Below is a small trained network, with its code and all its weights. Each question gives an input and a target symbol and asks what happens when units are switched off, that is, made to give their printed mean instead of their output.

import numpy as np


def w(rows, s, z=0):
    codes = np.array(rows[::2]) - 128.0
    scale = np.full(codes.shape[1], s)
    scale[-1] = z or s
    return codes * scale


def norm(h):
    return h / np.sqrt((h * h).mean(-1, keepdims=True) + 1e-5)


def f(y):
    return np.maximum(y, 0)


def softmax(a):
    e = np.exp(a - a.max(-1, keepdims=True))
    return e / e.sum(-1, keepdims=True)


def log_softmax(a):
    a = a - a.max(-1, keepdims=True)
    return a - np.log(np.exp(a).sum(-1, keepdims=True))


def net(x, mask):
    ids = ['αβδεζηθλμξπστφψω'.index(c) for c in x.split()]
    T = len(ids)
    res = E[ids] + P[:T]
    u = 0
    for l in range(2):
        r = norm(res)
        for j in range(2):
            rows = slice(4 * j, 4 * j + 4)
            q, k, v = (r @ M[l][rows].T for M in (Q, K, V))
            z = softmax(np.where(np.tri(T) > 0, q @ k.T / 4**0.5, -1e9)) @ v
            o = O[l][rows]
            res = res + np.where(mask[u + j], z, o[:, -1]) @ o[:, :-1]
        u += 2
        y = f(norm(res) @ A[l][:, :-1].T + A[l][:, -1])
        res = res + np.where(mask[u : u + 4], y, B[l][:, -1]) @ B[l][:, :-1]
        u += 4
    return log_softmax(norm(res)[-1] @ U[:, :-1].T + U[:, -1])


Q, K, V, O, A, B = {}, {}, {}, {}, {}, {}
E = w([
[144,155,174,95,156,142,73,149,145,148,107],'α',
[148,132,143,82,184,144,92,144,157,115,66],'β',
[129,143,175,92,166,151,83,160,137,122,73],'δ',
[197,140,176,117,150,102,72,202,50,148,109],'ε',
[179,142,179,118,140,112,70,186,45,140,109],'ζ',
[155,155,141,116,184,140,95,152,122,107,59],'η',
[177,89,204,130,87,172,133,144,97,124,98],'θ',
[205,157,150,166,119,174,141,185,131,138,106],'λ',
[254,155,114,135,144,144,179,122,88,110,91],'μ',
[196,127,106,54,118,98,175,153,186,119,95],'ξ',
[127,61,173,115,147,158,86,118,166,118,205],'π',
[134,70,94,158,106,204,89,136,173,139,160],'σ',
[160,164,57,92,88,163,67,80,120,133,146],'τ',
[122,150,86,56,83,184,187,186,84,101,181],'φ',
[179,152,110,47,84,87,111,108,79,105,169],'ψ',
[131,185,136,107,148,124,159,85,181,168,210],'ω',
],0.008)
P = w([
[177,79,139,98,200,129,84,178,71,249,141],'0',
[170,94,139,113,181,134,91,166,84,211,139],'1',
[165,101,142,117,170,141,100,145,103,191,142],'2',
[167,129,153,122,161,147,89,139,122,163,136],'3',
[156,141,153,120,148,152,96,145,135,141,132],'4',
[149,147,152,126,137,151,94,142,145,119,133],'5',
[144,164,153,131,121,148,95,129,158,106,134],'6',
[136,159,155,135,110,155,99,118,167,86,136],'7',
[123,164,152,143,103,155,110,116,178,69,135],'8',
[119,168,151,153,91,160,124,102,190,49,129],'9',
[129,169,155,151,82,172,125,92,192,25,132],'10',
[129,179,164,159,65,180,128,81,203,2,145],'11',
],0.0057)
Q[0] = w([
[142,105,95,122,135,102,152,142,112,205,115],'L0H1',
[65,88,74,111,119,129,142,109,125,168,158],'L0H1',
[2,45,86,204,134,6,181,85,88,176,138],'L0H1',
[93,135,98,84,93,60,118,165,93,104,103],'L0H1',
[94,129,74,154,107,86,169,119,81,201,164],'L0H2',
[230,155,136,122,64,224,122,116,127,104,181],'L0H2',
[71,105,160,151,147,111,116,119,88,105,82],'L0H2',
[198,180,150,39,175,211,53,122,129,104,129],'L0H2',
],0.0077)
K[0] = w([
[114,112,123,88,144,80,83,173,133,206,119],'L0H1',
[136,146,81,117,166,107,125,155,63,210,115],'L0H1',
[152,89,140,141,208,139,116,182,67,255,99],'L0H1',
[179,137,210,107,147,87,104,171,52,137,90],'L0H1',
[105,115,129,86,218,85,121,131,100,210,132],'L0H2',
[115,183,95,122,120,131,186,67,177,51,151],'L0H2',
[204,111,144,133,139,144,110,195,113,146,91],'L0H2',
[149,177,168,165,67,123,158,92,176,67,158],'L0H2',
],0.0069)
V[0] = w([
[155,87,171,118,171,108,136,118,114,108,142],'L0H1',
[126,210,143,131,216,146,134,102,50,73,76],'L0H1',
[96,165,150,162,206,163,120,122,101,138,109],'L0H1',
[156,105,86,97,136,97,88,105,117,110,252],'L0H1',
[149,179,66,156,186,127,123,169,203,135,99],'L0H2',
[176,132,69,48,88,169,123,111,116,110,155],'L0H2',
[154,42,106,68,34,120,139,105,84,129,97],'L0H2',
[176,113,115,224,66,120,179,133,104,188,212],'L0H2',
],0.0043)
O[0] = w([
[97,167,186,123,128,68,135,147,148,90,119,123],'L0H1',
[136,171,140,192,44,70,76,140,89,157,230,126],'L0H1',
[172,86,89,105,36,61,75,158,99,97,166,107],'L0H1',
[26,25,108,155,190,59,213,88,103,139,127,188],'L0H1',
[228,75,58,141,187,118,192,139,143,125,169,181],'L0H2',
[94,160,133,186,231,137,138,102,95,190,117,254],'L0H2',
[25,214,191,188,163,173,140,118,119,122,58,116],'L0H2',
[127,59,213,92,4,178,153,101,105,224,52,102],'L0H2',
],0.0037,0.0041)
A[0] = w([
[110,129,251,92,67,183,142,223,68,28,39,184],'L0N1',
[163,35,167,123,131,160,147,135,155,114,96,7],'L0N2',
[132,95,154,69,131,140,4,155,224,120,207,100],'L0N3',
[105,90,165,114,149,3,145,69,57,29,57,120],'L0N4',
],0.0027,0.0015)
B[0] = w([
[156,123,89,110,198,105,88,132,252,222,210,250],'L0N1',
[93,191,79,196,192,118,97,146,80,40,107,171],'L0N2',
[233,135,85,224,118,156,126,201,59,127,171,243],'L0N3',
[161,81,129,64,163,188,166,134,125,59,251,160],'L0N4',
],0.0037,0.0019)
Q[1] = w([
[135,149,135,160,246,183,179,112,132,144,124],'L1H1',
[202,115,143,150,169,127,117,171,174,101,136],'L1H1',
[74,101,121,130,121,104,174,128,87,163,77],'L1H1',
[92,61,116,68,84,66,198,151,129,130,70],'L1H1',
[119,74,126,155,222,170,147,107,173,162,112],'L1H2',
[209,126,91,76,140,165,109,132,134,117,192],'L1H2',
[225,127,112,185,205,199,74,124,163,99,181],'L1H2',
[186,140,169,116,145,132,147,178,185,97,109],'L1H2',
],0.011)
K[1] = w([
[47,131,77,73,110,131,163,61,141,65,219],'L1H1',
[107,142,51,148,84,149,146,61,167,112,100],'L1H1',
[88,110,149,76,165,101,75,176,76,194,137],'L1H1',
[137,48,123,129,165,107,74,141,81,235,108],'L1H1',
[50,158,64,107,84,152,169,23,95,102,220],'L1H2',
[156,159,130,169,92,145,153,108,255,93,183],'L1H2',
[95,183,105,135,67,164,165,77,196,45,154],'L1H2',
[104,93,108,177,93,176,84,109,166,29,181],'L1H2',
],0.0073)
V[1] = w([
[120,151,188,64,163,87,55,76,80,69,110],'L1H1',
[162,113,105,199,119,121,67,13,128,164,120],'L1H1',
[98,103,91,130,144,74,68,117,228,132,83],'L1H1',
[92,145,131,78,133,234,53,180,174,160,216],'L1H1',
[93,173,148,97,127,94,148,155,80,77,119],'L1H2',
[77,66,109,216,104,210,93,173,75,65,77],'L1H2',
[103,78,136,117,159,125,114,113,121,110,254],'L1H2',
[120,196,36,101,123,155,128,110,66,175,123],'L1H2',
],0.0066)
O[1] = w([
[96,150,180,240,143,146,122,128,74,142,124,89],'L1H1',
[136,126,106,151,125,132,54,3,104,143,148,164],'L1H1',
[137,78,187,103,194,167,64,111,94,87,162,66],'L1H1',
[56,155,89,93,104,145,100,183,112,126,187,254],'L1H1',
[148,215,142,128,117,101,136,152,111,97,105,20],'L1H2',
[144,101,45,140,139,177,82,189,55,152,26,77],'L1H2',
[48,89,63,172,145,51,176,114,91,117,147,200],'L1H2',
[141,189,97,77,118,204,178,54,79,111,157,222],'L1H2',
],0.0073,0.005)
A[1] = w([
[147,167,252,101,135,156,215,93,171,86,117,252],'L1N1',
[4,215,217,200,112,42,234,56,96,93,112,82],'L1N2',
[117,126,163,133,73,117,119,94,147,128,64,65],'L1N3',
[227,160,152,181,3,70,128,42,174,178,13,85],'L1N4',
],0.0047,0.0026)
B[1] = w([
[141,80,131,150,239,148,157,157,96,143,107,251],'L1N1',
[178,53,101,227,38,254,110,170,220,146,150,232],'L1N2',
[144,164,94,125,137,134,166,96,131,124,152,130],'L1N3',
[53,197,46,125,202,47,48,112,232,207,71,176],'L1N4',
],0.0062,0.0033)
U = w([
[107,112,100,141,189,140,169,163,123,253,202,253],'α',
[119,148,77,144,165,137,120,142,171,78,159,179],'β',
[125,166,97,140,125,120,100,139,155,11,115,143],'δ',
[131,129,166,127,94,90,135,147,89,133,128,96],'ε',
[111,137,181,137,99,88,120,148,86,138,128,98],'ζ',
[209,169,101,173,108,51,115,163,52,59,166,95],'η',
[12,155,250,98,98,158,48,150,151,143,123,96],'θ',
[231,106,145,53,10,144,106,150,187,150,145,76],'λ',
[107,186,115,148,132,49,109,105,190,193,64,98],'μ',
[175,119,228,100,215,143,190,144,135,103,95,112],'ξ',
[14,78,138,170,150,9,153,142,74,93,74,123],'π',
[120,20,66,98,114,171,103,171,101,123,47,88],'σ',
[108,160,135,98,146,178,137,24,61,126,154,100],'τ',
[56,195,95,55,74,123,232,188,105,113,113,97],'φ',
[119,126,162,243,67,191,191,154,124,154,110,94],'ψ',
[101,58,148,103,81,36,199,73,182,116,213,83],'ω',
],0.0052,0.0078)

Each question gives the input, a string of symbols that net reads in full, and the target symbol t.
The units are the heads (4 rows each of Q, K, V and O) and the neurons (one row each of A and B). Each row of codes is followed by its name. A weight is (code - 128) times the scale printed after its matrix; where a second scale follows, it is the last column's (O, A, B and U).
mask holds one flag per unit, layer by layer, with each layer's heads first. A switched-off unit (its flag False) gives its mean, the last column of its rows in O or B, instead of its output. The means were averaged over made-up inputs and are rounded, as every weight is.
A unit's drop is (log p(t) with every unit on - log p(t) with that unit switched off) / (log p(t) with every unit on - log p(t) with every unit switched off).
The circuit of an input: a set's keep is (log p(t) with only the set's units on - log p(t) with every unit switched off) / (log p(t) with every unit on - log p(t) with every unit switched off). Starting from all 12 units, units are removed one at a time, each time the one whose removal leaves the highest keep (on an exact tie, the one counted first), for as long as the keep stays at least 0.8.
units of the circuit, in order: the units of the circuit, biggest drop first
most important unit: the unit with the biggest drop
k most important neurons: the k neurons with the biggest drops, biggest first
top k neurons in layer l: the k neurons of layer l with the biggest drops, biggest first
heads that matter: for each layer, one digit per head in row order, 1 if its drop is at least 0.15 and else 0, layers parted by /
drop of u: that unit's drop, to one decimal
input ζ η τ ε, target τ: units of the circuit, in order => (L1H2 L1H1)
input ω β φ ζ σ ε β ζ α μ, target μ: most important unit => L1N4
input θ σ λ, target σ: heads that matter => 00 / 01
input δ η δ ζ β μ β, target μ: heads that matter => 10 / 10
input π β ξ π φ λ, target φ: heads that matter => 00 / 10
input η ε σ η, target σ: heads that matter => 00 / 01
input τ ξ φ μ, target φ: heads that matter => 00 / 10
input α η σ η η η ψ ψ λ ω β, target ω: heads that matter => 01 / 01
input φ μ η φ τ θ β μ η η, target μ: units of the circuit, in order => (L0H1 L1H1 L1N4)
input φ τ π σ ζ π η, target π: heads that matter => 00 / 01
input ξ η α η η μ τ η ψ π, target ψ: 2 most important neurons => (L1N2 L0N1)
input σ β ξ ζ, target ξ: heads that matter => 00 / 10
input α η ψ π σ ψ β, target ψ: units of the circuit, in order => (L1N2 L1H1 L0H2)
input η α ω π η, target ω: most important unit => L1H2
input λ α ψ δ δ, target ψ: units of the circuit, in order => (L1H1 L1N2)
input ψ β σ, target ψ: 3 most important neurons => (L1N2 L0N4 L0N1)
input σ α ω τ β φ ζ σ, target φ: heads that matter => 10 / 10
input φ ε μ η η ε μ, target μ: heads that matter => 00 / 10
input τ η δ ε λ ψ δ ψ σ ψ β, target ψ: units of the circuit, in order => (L1N2 L1H1)
input α ω β β μ η μ ψ τ, target ψ: top neuron in layer 1 => (L1N2)
input τ β β β ψ ψ ε η ξ α, target ξ: heads that matter => 00 / 10
input μ φ ψ τ α π ψ ε α, target ψ: heads that matter => 00 / 10
input σ η η η ω η ξ τ α, target τ: units of the circuit, in order => (L1H1 L1H2)
input η τ λ μ, target τ: heads that matter => 00 / 11
input τ β σ λ η α η π π β, target π: heads that matter => 00 / 01
input ψ λ β ψ ζ, target ψ: drop of L1N2 => 0.4
input ξ ξ λ ξ λ, target ξ: most important unit => L1H1
input π β α β β ξ, target ξ: drop of L1H1 => 0.3
input ξ β η, target ξ: drop of L0H2 => -0.1
